Here is a tiny trained network, its code and every weight. The questions are about switching its units off for an input and a class, where a switched-off unit gives its printed mean instead of its output.

import numpy as np


def w(rows, s, z=0):
    codes = np.array(rows[::2]) - 128.0
    scale = np.full(codes.shape[1], s)
    scale[-1] = z or s
    return codes * scale


def f(y):
    return np.maximum(y, 0)


def log_softmax(a):
    a = a - a.max(-1, keepdims=True)
    return a - np.log(np.exp(a).sum(-1, keepdims=True))


def net(x, mask):
    res = np.array(x, float).reshape(1, 3) / 4 @ E
    y = f(res @ A[0][:, :-1].T + A[0][:, -1])
    res = res + np.where(mask, y, B[0][:, -1]) @ B[0][:, :-1]
    return log_softmax(res[-1] @ U[:, :-1].T + U[:, -1])


A, B = {}, {}
E = w([
[224,101,122,250],'x0',
[107,254,193,167],'x1',
[52,79,212,186],'x2',
],0.0073)
A[0] = w([
[17,54,184,219,75],'N0',
[62,163,136,17,112],'N1',
[123,172,141,150,98],'N2',
[145,54,120,124,103],'N3',
[153,2,95,96,96],'N4',
[135,179,133,139,105],'N5',
[101,32,79,93,140],'N6',
[189,102,128,165,134],'N7',
[129,180,142,130,90],'N8',
[116,155,132,147,105],'N9',
[128,39,120,125,81],'N10',
[139,142,104,124,103],'N11',
[135,245,171,174,83],'N12',
[142,169,100,126,108],'N13',
[139,155,80,122,212],'N14',
[62,105,155,99,114],'N15',
[192,107,110,240,90],'N16',
[33,45,228,208,113],'N17',
[250,219,60,60,110],'N18',
[106,178,143,175,104],'N19',
[185,121,128,179,101],'N20',
[187,123,109,198,188],'N21',
[119,106,171,136,199],'N22',
[163,79,146,112,102],'N23',
[134,141,107,163,104],'N24',
[178,92,172,181,103],'N25',
[19,155,110,38,106],'N26',
[242,175,91,69,56],'N27',
[120,198,198,142,98],'N28',
[158,161,64,117,113],'N29',
[175,119,133,154,117],'N30',
[89,254,152,190,154],'N31',
[169,130,119,244,81],'N32',
[125,53,108,100,115],'N33',
[134,109,145,141,240],'N34',
[110,109,158,133,254],'N35',
[78,123,133,57,76],'N36',
[197,134,117,159,94],'N37',
[86,140,126,162,123],'N38',
[127,15,106,126,104],'N39',
],0.0094,0.0064)
B[0] = w([
[162,43,42,13,223],'N0',
[24,134,197,95,222],'N1',
[161,104,150,136,156],'N2',
[165,94,160,152,183],'N3',
[184,60,172,192,238],'N4',
[154,98,144,147,157],'N5',
[157,104,167,201,238],'N6',
[78,141,160,114,202],'N7',
[157,103,155,137,152],'N8',
[151,113,144,128,145],'N9',
[182,72,163,139,183],'N10',
[134,111,118,110,139],'N11',
[197,55,182,172,216],'N12',
[145,95,121,104,151],'N13',
[85,168,56,209,218],'N14',
[110,113,138,65,182],'N15',
[55,133,205,69,234],'N16',
[151,60,21,19,253],'N17',
[139,46,22,65,250],'N18',
[169,86,156,136,175],'N19',
[88,134,174,96,189],'N20',
[53,182,161,128,252],'N21',
[99,177,73,172,204],'N22',
[152,103,153,131,158],'N23',
[125,120,150,108,147],'N24',
[67,116,161,85,189],'N25',
[37,138,214,85,227],'N26',
[161,54,71,39,198],'N27',
[167,70,165,169,192],'N28',
[138,93,83,101,179],'N29',
[100,134,154,109,173],'N30',
[176,74,150,240,255],'N31',
[64,123,193,68,215],'N32',
[152,93,154,173,197],'N33',
[67,207,76,224,242],'N34',
[55,226,55,251,251],'N35',
[91,112,191,65,175],'N36',
[97,133,161,80,183],'N37',
[144,94,124,121,155],'N38',
[183,82,164,175,217],'N39',
],0.027,0.0065)
U = w([
[81,143,175,78,130],'0',
[217,79,149,187,132],'1',
[158,86,2,58,87],'2',
[114,207,42,187,255],'3',
[198,159,137,98,61],'4',
],0.0092,0.003)

Each question gives the input, the list of numbers given to net, and the class t.
The units are the neurons (one row each of A and B). Each row of codes is followed by its name. A weight is (code - 128) times the scale printed after its matrix; where a second scale follows, it is the last column's (A, B and U).
mask holds one flag per neuron, in row order. A switched-off neuron (its flag False) gives its mean, the last column of its row in B, instead of its output. The means were averaged over made-up inputs and are rounded, as every weight is.
A unit's drop is (log p(t) with every unit on - log p(t) with that unit switched off) / (log p(t) with every unit on - log p(t) with every unit switched off).
The circuit of an input: a set's keep is (log p(t) with only the set's units on - log p(t) with every unit switched off) / (log p(t) with every unit on - log p(t) with every unit switched off). Starting from the 12 units with the biggest drops (on a tie, the unit counted first), units are removed one at a time, each time the one whose removal leaves the highest keep (on an exact tie, the one counted first), for as long as the keep stays at least 0.8.
units of the circuit, in order: the units of the circuit, biggest drop first
most important unit: the unit with the biggest drop
top k neurons: the k neurons with the biggest drops, biggest first
drop when u is switched off: that unit's drop, to one decimal
input [8,-5,8], class 0: most important unit	N16
input [-6,-8,-8], class 1: top 4 neurons	[N6; N4; N17; N0]
input [-4,-5,4], class 1: top 2 neurons	[N6; N16]
input [-1,-8,-7], class 1: top 2 neurons	[N4; N6]
input [-5,-6,2], class 1: top 3 neurons	[N6; N4; N16]
input [7,7,0], class 0: top 2 neurons	[N32; N16]
input [5,-2,7], class 2: top 2 neurons	[N17; N0]
input [3,7,-8], class 2: top 3 neurons	[N18; N27; N4]
input [-7,4,-8], class 2: top 4 neurons	[N18; N27; N16; N21]
input [3,-2,0], class 3: top 2 neurons	[N26; N1]
input [-3,-1,2], class 3: top 2 neurons	[N16; N32]
input [-3,5,7], class 2: drop when N0 is switched off	0.2
input [3,-3,3], class 3: drop when N36 is switched off	0.1
input [7,-2,2], class 0: drop when N13 is switched off	0.0
input [4,3,-6], class 2: units of the circuit, in order	[N18]
